Here is a tiny trained network, its code and every weight. The questions are about switching its units off for an input and a class, where a switched-off unit gives its printed mean instead of its output.

import numpy as np


def w(rows, s, z=0):
    codes = np.array(rows[::2]) - 128.0
    scale = np.full(codes.shape[1], s)
    scale[-1] = z or s
    return codes * scale


def f(y):
    return y / 2 * (1 + np.tanh(0.7978845608 * (y + 0.044715 * y**3)))


def log_softmax(a):
    a = a - a.max(-1, keepdims=True)
    return a - np.log(np.exp(a).sum(-1, keepdims=True))


def net(x, mask):
    res = np.array(x, float).reshape(1, 3) / 4 @ E
    y = f(res @ A[0][:, :-1].T + A[0][:, -1])
    res = res + np.where(mask, y, B[0][:, -1]) @ B[0][:, :-1]
    return log_softmax(res[-1] @ U[:, :-1].T + U[:, -1])


A, B = {}, {}
E = w([
[197,101,220,215,5,119,148,178],'x0',
[140,214,160,252,192,107,105,151],'x1',
[155,141,58,173,92,225,136,24],'x2',
],0.013)
A[0] = w([
[124,77,205,52,183,88,149,203,31],'n1',
[187,198,117,210,113,222,102,106,120],'n2',
[59,94,148,91,85,146,156,102,44],'n3',
[154,51,155,29,72,136,203,104,253],'n4',
[137,46,115,44,68,142,125,157,13],'n5',
[174,89,128,50,40,177,176,101,101],'n6',
[202,71,167,138,2,151,180,174,60],'n7',
[206,157,234,189,105,119,136,122,105],'n8',
[183,129,76,132,48,216,152,43,23],'n9',
[111,123,179,99,101,46,115,216,137],'n10',
],0.0076,0.0079)
B[0] = w([
[110,97,71,160,77,55,195,46,186],'n1',
[133,150,111,158,107,118,172,148,208],'n2',
[8,193,192,150,148,24,116,68,146],'n3',
[160,148,163,137,147,136,139,180,250],'n4',
[47,175,173,165,172,60,69,167,174],'n5',
[126,165,143,154,155,83,141,170,205],'n6',
[114,155,96,48,175,165,100,42,230],'n7',
[92,182,114,76,175,140,117,125,211],'n8',
[86,70,92,174,82,78,183,87,206],'n9',
[138,90,129,160,82,129,191,87,209],'n10',
],0.013,0.015)
U = w([
[103,64,113,190,34,104,169,83,99],'0',
[81,145,86,7,225,143,109,66,109],'1',
[108,185,204,217,172,95,112,193,95],'2',
[199,79,135,106,98,188,143,236,253],'3',
[138,31,141,114,90,168,47,139,93],'4',
[147,41,137,117,118,153,53,131,96],'5',
],0.013,0.026)

Each question gives the input, the list of numbers given to net, and the class t.
The units are the neurons (one row each of A and B). Each row of codes is followed by its name. A weight is (code - 128) times the scale printed after its matrix; where a second scale follows, it is the last column's (A, B and U).
mask holds one flag per neuron, in row order. A switched-off neuron (its flag False) gives its mean, the last column of its row in B, instead of its output. The means were averaged over made-up inputs and are rounded, as every weight is.
A unit's drop is (log p(t) with every unit on - log p(t) with that unit switched off) / (log p(t) with every unit on - log p(t) with every unit switched off).
The circuit of an input: a set's keep is (log p(t) with only the set's units on - log p(t) with every unit switched off) / (log p(t) with every unit on - log p(t) with every unit switched off). Starting from all 10 units, units are removed one at a time, each time the one whose removal leaves the highest keep (on an exact tie, the one counted first), for as long as the keep stays at least 0.8.
circuit, biggest first: the units of the circuit, biggest drop first
top k neurons: the k neurons with the biggest drops, biggest first
drop when u is switched off: that unit's drop, to one decimal
input [7,-3,-5], class 1: top 2 neurons : [n7, n8]
input [-6,7,-1], class 2: circuit, biggest first : [n7]
input [-3,-4,-1], class 2: top 3 neurons : [n7, n8, n4]
input [-7,8,0], class 2: top 2 neurons : [n7, n8]
input [-1,0,3], class 3: top 3 neurons : [n1, n7, n10]
input [-2,1,3], class 3: top 2 neurons : [n7, n1]
input [4,-6,3], class 2: top 2 neurons : [n6, n4]
input [-7,1,-8], class 0: top 2 neurons : [n1, n7]
input [1,8,-8], class 0: top 2 neurons : [n10, n1]
input [-2,2,-3], class 3: top 3 neurons : [n7, n9, n8]
input [3,-7,-6], class 2: top 4 neurons : [n5, n4, n9, n6]
input [8,2,4], class 1: top 2 neurons : [n7, n8]
input [2,1,-2], class 3: top 2 neurons : [n9, n7]
input [1,-2,-6], class 0: circuit, biggest first : [n1]
input [-3,-6,-6], class 0: top 3 neurons : [n1, n10, n8]
input [1,3,2], class 3: top 2 neurons : [n7, n5]
input [7,-2,-8], class 0: top 2 neurons : [n10, n1]
input [-5,-8,-8], class 0: drop when n10 is switched off : 0.3
input [-2,2,-5], class 0: drop when n2 is switched off : 0.0
input [-2,-6,7], class 0: circuit, biggest first : [n9]
input [-8,5,-8], class 0: drop when n10 is switched off : 0.1
input [-6,-8,-2], class 2: drop when n7 is switched off : 0.2
